Here is a tiny trained network, its code and every weight. The questions are about switching its units off for an input and a class, where a switched-off unit gives its printed mean instead of its output.

import numpy as np


def w(rows, s, z=0):
    codes = np.array(rows[::2]) - 128.0
    scale = np.full(codes.shape[1], s)
    scale[-1] = z or s
    return codes * scale


def norm(h):
    return h / np.sqrt((h * h).mean(-1, keepdims=True) + 1e-5)


def f(y):
    return y / 2 * (1 + np.tanh(0.7978845608 * (y + 0.044715 * y**3)))


def log_softmax(a):
    a = a - a.max(-1, keepdims=True)
    return a - np.log(np.exp(a).sum(-1, keepdims=True))


def net(x, mask):
    res = np.array(x, float).reshape(1, 5) / 4 @ E
    u = 0
    for l in range(3):
        y = f(norm(res) @ A[l][:, :-1].T + A[l][:, -1])
        res = res + np.where(mask[u : u + 11], y, B[l][:, -1]) @ B[l][:, :-1]
        u += 11
    return log_softmax(norm(res)[-1] @ U[:, :-1].T + U[:, -1])


A, B = {}, {}
E = w([
[151,100,79,4,149],'x0',
[65,153,141,138,172],'x1',
[116,110,22,121,182],'x2',
[177,255,106,81,119],'x3',
[59,145,77,118,46],'x4',
],0.0062)
A[0] = w([
[75,184,2,200,137,69],'0.n1',
[166,221,184,94,116,43],'0.n2',
[42,149,104,80,129,23],'0.n3',
[134,184,159,145,223,120],'0.n4',
[156,137,37,54,105,193],'0.n5',
[155,162,77,101,36,112],'0.n6',
[216,178,70,231,143,248],'0.n7',
[186,168,174,140,185,75],'0.n8',
[164,189,89,117,152,16],'0.n9',
[76,120,177,141,26,184],'0.n10',
[102,172,188,214,218,79],'0.n11',
],0.0084,0.0014)
B[0] = w([
[76,164,116,106,108,219],'0.n1',
[93,145,127,187,120,215],'0.n2',
[102,100,170,103,98,162],'0.n3',
[146,141,173,192,156,178],'0.n4',
[138,112,161,118,158,253],'0.n5',
[84,83,186,182,96,206],'0.n6',
[196,101,253,79,196,222],'0.n7',
[56,116,188,100,125,176],'0.n8',
[145,131,126,106,126,168],'0.n9',
[148,122,117,128,84,216],'0.n10',
[110,168,135,166,151,208],'0.n11',
],0.0073,0.004)
A[1] = w([
[149,69,194,120,133,110],'1.n1',
[86,138,126,107,58,224],'1.n2',
[131,255,136,131,154,253],'1.n3',
[123,146,181,85,81,160],'1.n4',
[112,184,210,117,133,169],'1.n5',
[14,117,122,124,104,130],'1.n6',
[148,177,92,47,169,20],'1.n7',
[125,136,32,140,162,114],'1.n8',
[155,149,165,179,65,146],'1.n9',
[31,168,85,75,48,188],'1.n10',
[31,141,68,134,119,125],'1.n11',
],0.0074,0.0014)
B[1] = w([
[125,125,110,104,177,202],'1.n1',
[90,94,65,50,92,195],'1.n2',
[36,178,102,102,140,227],'1.n3',
[83,127,83,91,183,203],'1.n4',
[77,101,111,58,103,253],'1.n5',
[162,44,71,51,122,200],'1.n6',
[150,174,154,203,90,148],'1.n7',
[38,171,174,171,118,128],'1.n8',
[110,165,77,198,3,201],'1.n9',
[106,47,55,142,129,231],'1.n10',
[78,73,146,108,145,172],'1.n11',
],0.0068,0.0037)
A[2] = w([
[233,135,109,117,197,23],'2.n1',
[115,109,38,144,71,251],'2.n2',
[158,113,237,120,176,169],'2.n3',
[235,160,58,185,136,117],'2.n4',
[254,97,106,53,184,172],'2.n5',
[138,88,104,142,190,105],'2.n6',
[57,113,158,241,176,155],'2.n7',
[115,68,106,231,154,196],'2.n8',
[168,133,88,52,95,200],'2.n9',
[135,199,150,48,146,95],'2.n10',
[152,134,99,233,171,54],'2.n11',
],0.0089,0.0022)
B[2] = w([
[209,107,100,185,120,159],'2.n1',
[131,80,13,68,93,254],'2.n2',
[109,107,107,127,156,250],'2.n3',
[167,69,255,108,163,110],'2.n4',
[187,73,104,175,148,231],'2.n5',
[132,146,160,143,143,166],'2.n6',
[89,217,170,69,85,220],'2.n7',
[92,213,100,71,173,197],'2.n8',
[85,85,84,95,161,199],'2.n9',
[81,106,199,174,150,194],'2.n10',
[82,133,239,145,102,131],'2.n11',
],0.0076,0.0041)
U = w([
[57,194,198,135,199,220],'0',
[203,40,146,156,250,87],'1',
[62,51,35,62,121,200],'2',
[156,183,122,187,59,4],'3',
],0.012,0.004)

Each question gives the input, the list of numbers given to net, and the class t.
The units are the neurons (one row each of A and B). Each row of codes is followed by its name. A weight is (code - 128) times the scale printed after its matrix; where a second scale follows, it is the last column's (A, B and U).
mask holds one flag per neuron, layer by layer. A switched-off neuron (its flag False) gives its mean, the last column of its row in B, instead of its output. The means were averaged over made-up inputs and are rounded, as every weight is.
A unit's drop is (log p(t) with every unit on - log p(t) with that unit switched off) / (log p(t) with every unit on - log p(t) with every unit switched off).
The circuit of an input: a set's keep is (log p(t) with only the set's units on - log p(t) with every unit switched off) / (log p(t) with every unit on - log p(t) with every unit switched off). Starting from the 12 units with the biggest drops (on a tie, the unit counted first), units are removed one at a time, each time the one whose removal leaves the highest keep (on an exact tie, the one counted first), for as long as the keep stays at least 0.8.
units of the circuit, in order: the units of the circuit, biggest drop first
k most important neurons: the k neurons with the biggest drops, biggest first
top k neurons in layer l: the k neurons of layer l with the biggest drops, biggest first
drop of u: that unit's drop, to one decimal
input [6,8,-3,-1,-3], class 0: units of the circuit, in order : 2.n2
input [0,-4,4,-5,-1], class 1: units of the circuit, in order : 1.n9, 1.n3, 0.n1
input [7,-5,-7,7,-6], class 0: units of the circuit, in order : 2.n10, 2.n2
input [-3,-1,-5,-1,1], class 3: top 3 neurons in layer 1 : 1.n9, 1.n6, 1.n10
input [-7,-1,8,-4,2], class 0: units of the circuit, in order : 0.n7, 2.n7
input [-6,-5,1,2,2], class 0: top 3 neurons in layer 2 : 2.n2, 2.n5, 2.n1
input [-3,-5,-3,3,2], class 3: top 4 neurons in layer 0 : 0.n7, 0.n1, 0.n6, 0.n2
input [4,1,-1,6,0], class 0: 2 most important neurons : 0.n5, 0.n1
input [5,0,-2,-6,-1], class 1: top 2 neurons in layer 1 : 1.n9, 1.n5
input [-4,-1,-7,-6,-1], class 3: top 2 neurons in layer 0 : 0.n10, 0.n7
input [8,-6,1,7,1], class 1: top 2 neurons in layer 0 : 0.n5, 0.n1
input [6,8,8,3,-6], class 1: 3 most important neurons : 0.n2, 1.n9, 0.n5
input [4,4,-2,-6,-5], class 1: top 2 neurons in layer 0 : 0.n2, 0.n6
input [-5,-8,7,-3,-4], class 1: units of the circuit, in order : 0.n7
input [5,7,-4,-6,-5], class 1: top 3 neurons in layer 0 : 0.n2, 0.n6, 0.n1
input [-2,0,1,-1,-3], class 0: drop of 0.n11 : 0.3
input [4,-1,-5,-8,-2], class 1: drop of 1.n3 : 0.1
